Below is a small trained network, with its code and all its weights. Each question gives an input and a target symbol and asks what happens when units are switched off, that is, made to give their printed mean instead of their output.

import numpy as np


def w(rows, s, z=0):
    codes = np.array(rows[::2]) - 128.0
    scale = np.full(codes.shape[1], s)
    scale[-1] = z or s
    return codes * scale


def norm(h):
    return h / np.sqrt((h * h).mean(-1, keepdims=True) + 1e-5)


def f(y):
    return np.maximum(y, 0)


def softmax(a):
    e = np.exp(a - a.max(-1, keepdims=True))
    return e / e.sum(-1, keepdims=True)


def log_softmax(a):
    a = a - a.max(-1, keepdims=True)
    return a - np.log(np.exp(a).sum(-1, keepdims=True))


def net(x, mask):
    ids = ['ΛΨαγδεζηξσφω'.index(c) for c in x.split()]
    T = len(ids)
    res = E[ids] + P[:T]
    u = 0
    for l in range(2):
        q, k, v = (norm(res) @ M[l].T for M in (Q, K, V))
        z = softmax(np.where(np.tri(T) > 0, q @ k.T / 2**0.5, -1e9)) @ v
        res = res + np.where(mask[u], z, O[l][:, -1]) @ O[l][:, :-1]
        u += 1
        y = f(norm(res) @ A[l][:, :-1].T + A[l][:, -1])
        res = res + np.where(mask[u : u + 4], y, B[l][:, -1]) @ B[l][:, :-1]
        u += 4
    return log_softmax(norm(res)[-1] @ U[:, :-1].T + U[:, -1])


Q, K, V, O, A, B = {}, {}, {}, {}, {}, {}
E = w([
[88,4,113,156,164],'Λ',
[150,171,121,101,187],'Ψ',
[136,66,115,110,167],'α',
[80,166,101,140,125],'γ',
[98,166,118,163,130],'δ',
[116,139,132,165,128],'ε',
[164,177,50,78,140],'ζ',
[121,115,150,146,109],'η',
[171,96,19,126,112],'ξ',
[124,131,130,177,131],'σ',
[114,118,180,85,203],'φ',
[122,94,195,47,51],'ω',
],0.033)
P = w([
[254,211,219,208,175],'0',
[90,90,91,120,174],'1',
[82,97,77,126,181],'2',
[77,101,76,124,189],'3',
[94,103,86,120,190],'4',
[83,104,83,119,196],'5',
[87,110,80,123,187],'6',
[98,110,90,119,178],'7',
[88,112,77,121,177],'8',
[88,108,88,120,180],'9',
[74,114,76,138,194],'10',
[78,108,68,133,197],'11',
[89,118,84,127,183],'12',
],0.0089)
Q[0] = w([
[59,219,86,246,1],'0.h0',
[114,162,159,146,135],'0.h0',
],0.053)
K[0] = w([
[63,69,71,255,161],'0.h0',
[70,96,95,133,143],'0.h0',
],0.05)
V[0] = w([
[253,254,113,48,59],'0.h0',
[185,197,205,54,105],'0.h0',
],0.0066)
O[0] = w([
[236,100,164,2,178,1],'0.h0',
[153,72,163,55,164,41],'0.h0',
],0.0079,0.0086)
A[0] = w([
[74,51,76,31,88,158],'0.n0',
[201,33,73,159,155,133],'0.n1',
[89,2,79,108,131,1],'0.n2',
[144,66,97,167,76,44],'0.n3',
],0.034,0.0063)
B[0] = w([
[39,170,155,7,69,219],'0.n0',
[134,113,38,171,86,229],'0.n1',
[1,64,206,113,147,252],'0.n2',
[105,169,109,121,130,197],'0.n3',
],0.026,0.017)
Q[1] = w([
[182,36,39,77,253],'1.h0',
[104,248,135,217,106],'1.h0',
],0.025)
K[1] = w([
[110,121,63,79,229],'1.h0',
[253,94,168,173,98],'1.h0',
],0.036)
V[1] = w([
[52,57,143,158,45],'1.h0',
[167,1,179,225,136],'1.h0',
],0.032)
O[1] = w([
[56,105,125,137,250,251],'1.h0',
[9,183,110,242,119,236],'1.h0',
],0.025,0.0035)
A[1] = w([
[193,146,52,70,192,186],'1.n0',
[126,253,84,107,186,202],'1.n1',
[167,56,226,121,154,4],'1.n2',
[161,95,117,119,77,2],'1.n3',
],0.052,0.0076)
B[1] = w([
[60,235,92,120,92,226],'1.n0',
[186,115,162,66,133,247],'1.n1',
[158,2,141,140,149,163],'1.n2',
[122,94,130,152,200,184],'1.n3',
],0.061,0.015)
U = w([
[142,143,177,104,212,168],'Λ',
[171,96,55,76,106,190],'Ψ',
[102,71,13,209,111,156],'α',
[172,78,143,129,126,225],'γ',
[112,164,253,106,140,14],'δ',
[137,153,61,150,182,169],'ε',
[106,208,116,37,132,1],'ζ',
[53,156,130,194,184,83],'η',
[58,90,4,122,87,84],'ξ',
[125,113,155,126,27,177],'σ',
[165,86,131,173,169,238],'φ',
[152,92,227,27,80,63],'ω',
],0.019,0.007)

Each question gives the input, a string of symbols that net reads in full, and the target symbol t.
The units are the heads (2 rows each of Q, K, V and O) and the neurons (one row each of A and B). Each row of codes is followed by its name. A weight is (code - 128) times the scale printed after its matrix; where a second scale follows, it is the last column's (O, A, B and U).
mask holds one flag per unit, layer by layer, with each layer's heads first. A switched-off unit (its flag False) gives its mean, the last column of its rows in O or B, instead of its output. The means were averaged over made-up inputs and are rounded, as every weight is.
A unit's drop is (log p(t) with every unit on - log p(t) with that unit switched off) / (log p(t) with every unit on - log p(t) with every unit switched off).
The circuit of an input: a set's keep is (log p(t) with only the set's units on - log p(t) with every unit switched off) / (log p(t) with every unit on - log p(t) with every unit switched off). Starting from all 10 units, units are removed one at a time, each time the one whose removal leaves the highest keep (on an exact tie, the one counted first), for as long as the keep stays at least 0.8.
circuit, biggest first: the units of the circuit, biggest drop first
most important unit: the unit with the biggest drop
top k neurons: the k neurons with the biggest drops, biggest first
top k neurons in layer l: the k neurons of layer l with the biggest drops, biggest first
input η ε η ε φ ε ε σ ε σ η ω, target ω: top 4 neurons => [0.n2; 0.n0; 0.n3; 1.n0]
input σ ε ε φ ω η Λ ε γ, target δ: most important unit => 0.n0
input Λ ε γ Ψ Λ ε ε Λ ε ε η γ, target ζ: circuit, biggest first => [0.n2; 1.h0; 1.n0]
input γ η η ζ ε η γ, target Ψ: top 3 neurons => [0.n2; 0.n1; 0.n3]
input σ ε η ε ε ε η, target δ: top 2 neurons in layer 0 => [0.n0; 0.n3]
input Ψ ε φ ε, target γ: top 3 neurons => [0.n0; 0.n2; 1.n3]
input Λ η γ ε γ Λ δ, target ζ: circuit, biggest first => [0.n2; 1.h0; 1.n0; 0.n3]
input γ Ψ δ, target Ψ: top 4 neurons => [0.n2; 0.n1; 1.n0; 1.n2]
input γ σ δ, target Ψ: top 3 neurons => [0.n2; 0.n1; 0.n3]
input η Λ η Λ ε Λ ω γ ζ ε η, target η: circuit, biggest first => [1.h0; 0.n0]
input ε Λ ξ γ, target σ: top 4 neurons => [0.n3; 0.n2; 0.n1; 0.n0]
input ε φ γ, target σ: top 2 neurons => [0.n2; 0.n3]
input α ε ε η, target Λ: top 2 neurons => [0.n1; 1.n1]
input ω Λ δ η ε ε, target ξ: top 2 neurons => [0.n3; 0.n1]
input ε γ σ, target σ: top neuron in layer 0 => [0.n3]
input Λ ε σ, target ζ: top 2 neurons => [0.n2; 1.n0]
input ζ α ε η ε ζ ε σ, target ε: top 2 neurons in layer 1 => [1.n3; 1.n1]
input α ε ξ Λ Λ φ η δ ε Λ γ, target Λ: top 2 neurons in layer 1 => [1.n1; 1.n0]
input α Ψ ε η Λ ε α α η σ Λ ε δ, target Λ: top 2 neurons in layer 0 => [0.n1; 0.n2]
input ε ε ε Λ φ, target Λ: circuit, biggest first => [1.h0]
